Below is a small trained network, with its code and all its weights. Each question gives an input and a target symbol and asks what happens when units are switched off, that is, made to give their printed mean instead of their output.

import numpy as np


def w(rows, s, z=0):
    codes = np.array(rows[::2]) - 128.0
    scale = np.full(codes.shape[1], s)
    scale[-1] = z or s
    return codes * scale


def norm(h):
    return h / np.sqrt((h * h).mean(-1, keepdims=True) + 1e-5)


def f(y):
    return np.maximum(y, 0)


def softmax(a):
    e = np.exp(a - a.max(-1, keepdims=True))
    return e / e.sum(-1, keepdims=True)


def log_softmax(a):
    a = a - a.max(-1, keepdims=True)
    return a - np.log(np.exp(a).sum(-1, keepdims=True))


def net(x, mask):
    ids = ['ΔΞΨαβεζηθμπφ'.index(c) for c in x.split()]
    T = len(ids)
    res = E[ids] + P[:T]
    r = norm(res)
    for j in range(2):
        rows = slice(2 * j, 2 * j + 2)
        q, k, v = (r @ M[0][rows].T for M in (Q, K, V))
        z = softmax(np.where(np.tri(T) > 0, q @ k.T / 2**0.5, -1e9)) @ v
        o = O[0][rows]
        res = res + np.where(mask[j], z, o[:, -1]) @ o[:, :-1]
    y = f(norm(res) @ A[0][:, :-1].T + A[0][:, -1])
    res = res + np.where(mask[2:10], y, B[0][:, -1]) @ B[0][:, :-1]
    return log_softmax(norm(res)[-1] @ U[:, :-1].T + U[:, -1])


Q, K, V, O, A, B = {}, {}, {}, {}, {}, {}
E = w([
[250,185,117,174],'Δ',
[215,178,110,225],'Ξ',
[140,124,108,227],'Ψ',
[200,224,91,82],'α',
[50,38,87,254],'β',
[149,171,101,216],'ε',
[147,150,103,228],'ζ',
[188,230,77,64],'η',
[123,188,98,210],'θ',
[127,213,95,186],'μ',
[187,58,95,102],'π',
[59,100,45,9],'φ',
],0.0085)
P = w([
[99,122,255,94],'0',
[143,155,175,96],'1',
[135,138,154,102],'2',
[124,125,140,112],'3',
[118,119,126,124],'4',
[114,112,113,130],'5',
[115,110,98,137],'6',
[116,110,78,145],'7',
[111,106,60,146],'8',
[121,106,37,157],'9',
],0.0086)
Q[0] = w([
[104,148,170,152],'H0',
[173,125,3,152],'H0',
[163,102,23,156],'H1',
[98,97,158,106],'H1',
],0.017)
K[0] = w([
[155,121,152,91],'H0',
[97,91,7,141],'H0',
[126,157,17,137],'H1',
[148,164,146,159],'H1',
],0.015)
V[0] = w([
[13,152,93,48],'H0',
[55,249,117,176],'H0',
[125,173,90,153],'H1',
[160,235,125,102],'H1',
],0.017)
O[0] = w([
[54,69,152,125,2],'H0',
[162,8,219,169,144],'H0',
[151,134,172,109,212],'H1',
[89,200,189,94,224],'H1',
],0.016,0.004)
A[0] = w([
[108,109,96,61,190],'N0',
[108,103,146,102,219],'N1',
[167,101,120,4,245],'N2',
[162,165,125,151,247],'N3',
[164,116,151,83,58],'N4',
[96,148,154,124,87],'N5',
[133,101,88,124,186],'N6',
[163,100,117,42,103],'N7',
],0.016,0.0015)
B[0] = w([
[96,57,128,116,190],'N0',
[157,137,91,125,185],'N1',
[121,113,134,249,200],'N2',
[81,127,112,160,255],'N3',
[64,116,108,119,182],'N4',
[103,149,103,156,174],'N5',
[126,144,121,73,172],'N6',
[73,134,60,205,160],'N7',
],0.019,0.0058)
U = w([
[144,158,126,102,88],'Δ',
[156,155,129,128,83],'Ξ',
[194,121,92,219,254],'Ψ',
[82,198,198,107,188],'α',
[160,79,74,152,18],'β',
[162,111,173,156,54],'ε',
[188,111,152,177,73],'ζ',
[61,196,214,111,89],'η',
[161,73,211,157,147],'θ',
[135,102,217,126,74],'μ',
[110,221,3,121,186],'π',
[9,41,90,88,169],'φ',
],0.011,0.0032)

Each question gives the input, a string of symbols that net reads in full, and the target symbol t.
The units are the heads (2 rows each of Q, K, V and O) and the neurons (one row each of A and B). Each row of codes is followed by its name. A weight is (code - 128) times the scale printed after its matrix; where a second scale follows, it is the last column's (O, A, B and U).
mask holds one flag per unit, heads first, then neurons. A switched-off unit (its flag False) gives its mean, the last column of its rows in O or B, instead of its output. The means were averaged over made-up inputs and are rounded, as every weight is.
A unit's drop is (log p(t) with every unit on - log p(t) with that unit switched off) / (log p(t) with every unit on - log p(t) with every unit switched off).
The circuit of an input: a set's keep is (log p(t) with only the set's units on - log p(t) with every unit switched off) / (log p(t) with every unit on - log p(t) with every unit switched off). Starting from all 10 units, units are removed one at a time, each time the one whose removal leaves the highest keep (on an exact tie, the one counted first), for as long as the keep stays at least 0.8.
units of the circuit, in order: the units of the circuit, biggest drop first
k most important neurons: the k neurons with the biggest drops, biggest first
which heads matter: for each layer, one digit per head in row order, 1 if its drop is at least 0.15 and else 0, layers parted by /
drop of u: that unit's drop, to one decimal
input α π π μ θ Ξ Ξ, target θ: units of the circuit, in order	(H0)
input α β α φ π Ψ Ψ, target π: units of the circuit, in order	(H0; N2)
input ζ α θ β Ψ η η, target η: which heads matter	01
input θ ζ Ψ π π ζ π φ θ ε, target φ: which heads matter	10
input Ψ Ψ φ α φ Ψ φ π μ, target φ: units of the circuit, in order	(H0; N0)
input π α π Ψ Ψ π η Ψ θ β, target θ: which heads matter	11
input Ψ ε β π Ψ α, target Ψ: which heads matter	00
input ε Ψ η Ψ π π, target π: which heads matter	10
input η φ α Ψ, target φ: 2 most important neurons	(N2; N1)
input Ψ Ψ Ψ φ, target Ψ: drop of N2	0.5
input Ψ π Ψ η π α Ψ θ Ξ, target θ: drop of H0	1.0
input π φ θ π φ Ψ ζ Δ θ η, target θ: drop of H0	0.6
